Below are the code and all the weights of a small trained network. Each question names an input and a class and asks about switching units off, where a switched-off unit gives its printed mean instead of its output.

import numpy as np


def w(rows, s, z=0):
    codes = np.array(rows[::2]) - 128.0
    scale = np.full(codes.shape[1], s)
    scale[-1] = z or s
    return codes * scale


def f(y):
    return y / 2 * (1 + np.tanh(0.7978845608 * (y + 0.044715 * y**3)))


def log_softmax(a):
    a = a - a.max(-1, keepdims=True)
    return a - np.log(np.exp(a).sum(-1, keepdims=True))


def net(x, mask):
    res = np.array(x, float).reshape(1, 7) / 4 @ E
    y = f(res @ A[0][:, :-1].T + A[0][:, -1])
    res = res + np.where(mask, y, B[0][:, -1]) @ B[0][:, :-1]
    return log_softmax(res[-1] @ U[:, :-1].T + U[:, -1])


A, B = {}, {}
E = w([
[232,110,122,144,195,203,92,81,161,153,107,69],'x0',
[120,11,154,128,159,97,104,118,153,129,174,139],'x1',
[73,152,65,132,135,122,77,62,204,157,138,133],'x2',
[150,135,118,141,119,158,136,163,140,47,176,146],'x3',
[17,168,140,140,222,111,159,168,202,80,186,174],'x4',
[131,213,107,156,172,176,213,82,125,185,82,135],'x5',
[128,132,104,83,166,65,95,157,165,49,154,198],'x6',
],0.012)
A[0] = w([
[99,81,154,116,188,92,187,136,77,174,117,157,99],'N0',
[187,59,162,138,137,159,165,156,92,93,152,113,52],'N1',
[228,181,120,143,143,192,185,102,95,198,88,109,80],'N2',
[189,160,100,141,121,186,157,131,157,5,175,151,3],'N3',
[107,137,105,111,66,69,143,130,109,68,140,192,86],'N4',
[73,105,183,160,42,189,193,173,51,114,162,78,94],'N5',
[11,143,127,159,137,178,172,110,173,190,156,105,3],'N6',
[127,194,133,121,140,160,52,138,161,116,115,75,84],'N7',
],0.026,0.0057)
B[0] = w([
[153,131,152,131,174,115,184,139,121,103,123,121,175],'N0',
[137,85,156,126,178,99,50,118,123,126,119,117,180],'N1',
[72,180,34,126,8,157,150,94,167,141,147,141,254],'N2',
[149,88,193,128,211,98,156,174,115,110,125,120,206],'N3',
[111,201,83,133,89,152,250,106,138,150,110,121,212],'N4',
[107,163,53,125,54,151,159,84,158,145,133,135,200],'N5',
[174,88,186,124,206,98,134,160,105,102,117,121,210],'N6',
[117,120,146,133,166,96,198,116,113,125,121,138,170],'N7',
],0.011,0.045)
U = w([
[144,118,155,121,147,95,175,162,105,108,141,102,145],'0',
[119,132,108,121,97,113,165,129,134,132,146,103,193],'1',
[95,170,185,155,82,199,43,254,86,146,203,150,2],'2',
[159,58,130,111,116,98,74,107,132,142,152,80,164],'3',
],0.0085,0.0056)

Each question gives the input, the list of numbers given to net, and the class t.
The units are the neurons (one row each of A and B). Each row of codes is followed by its name. A weight is (code - 128) times the scale printed after its matrix; where a second scale follows, it is the last column's (A, B and U).
mask holds one flag per neuron, in row order. A switched-off neuron (its flag False) gives its mean, the last column of its row in B, instead of its output. The means were averaged over made-up inputs and are rounded, as every weight is.
A unit's drop is (log p(t) with every unit on - log p(t) with that unit switched off) / (log p(t) with every unit on - log p(t) with every unit switched off).
The circuit of an input: a set's keep is (log p(t) with only the set's units on - log p(t) with every unit switched off) / (log p(t) with every unit on - log p(t) with every unit switched off). Starting from all 8 units, units are removed one at a time, each time the one whose removal leaves the highest keep (on an exact tie, the one counted first), for as long as the keep stays at least 0.8.
circuit, biggest first: the units of the circuit, biggest drop first
top k neurons: the k neurons with the biggest drops, biggest first
drop of u: that unit's drop, to one decimal
input [7,-3,5,-3,6,3,2], class 0: circuit, biggest first => [N6]
input [1,5,-5,3,-5,-2,-4], class 3: top 2 neurons => [N1, N4]
input [8,4,-7,7,6,4,-2], class 3: top 2 neurons => [N1, N4]
input [5,-3,8,-2,1,-2,-2], class 0: circuit, biggest first => [N5, N6]
input [2,8,1,-6,1,-1,7], class 0: top 4 neurons => [N2, N0, N5, N1]
input [-6,-5,-4,3,1,6,6], class 0: top 2 neurons => [N2, N3]
input [1,-1,3,2,0,-3,6], class 0: top 3 neurons => [N2, N5, N3]
input [3,0,8,1,-2,-2,-3], class 3: top 3 neurons => [N4, N2, N5]
input [-1,8,-1,6,-4,7,0], class 3: circuit, biggest first => [N4, N1]
input [-1,6,-3,2,4,-2,-2], class 0: top 4 neurons => [N2, N0, N1, N4]
input [3,5,6,-7,-7,-7,-7], class 3: top 2 neurons => [N4, N5]
input [3,7,5,-8,1,-8,5], class 3: top 2 neurons => [N2, N4]
input [-5,-3,-8,4,7,-3,6], class 0: top 2 neurons => [N3, N2]
input [6,6,5,-7,0,0,-1], class 3: circuit, biggest first => [N4]
input [5,8,-5,7,-4,4,-3], class 3: top 2 neurons => [N1, N4]
input [5,-7,2,-7,6,-2,1], class 0: drop of N2 => 0.1
input [8,5,4,8,-6,-5,-5], class 3: drop of N1 => 0.1
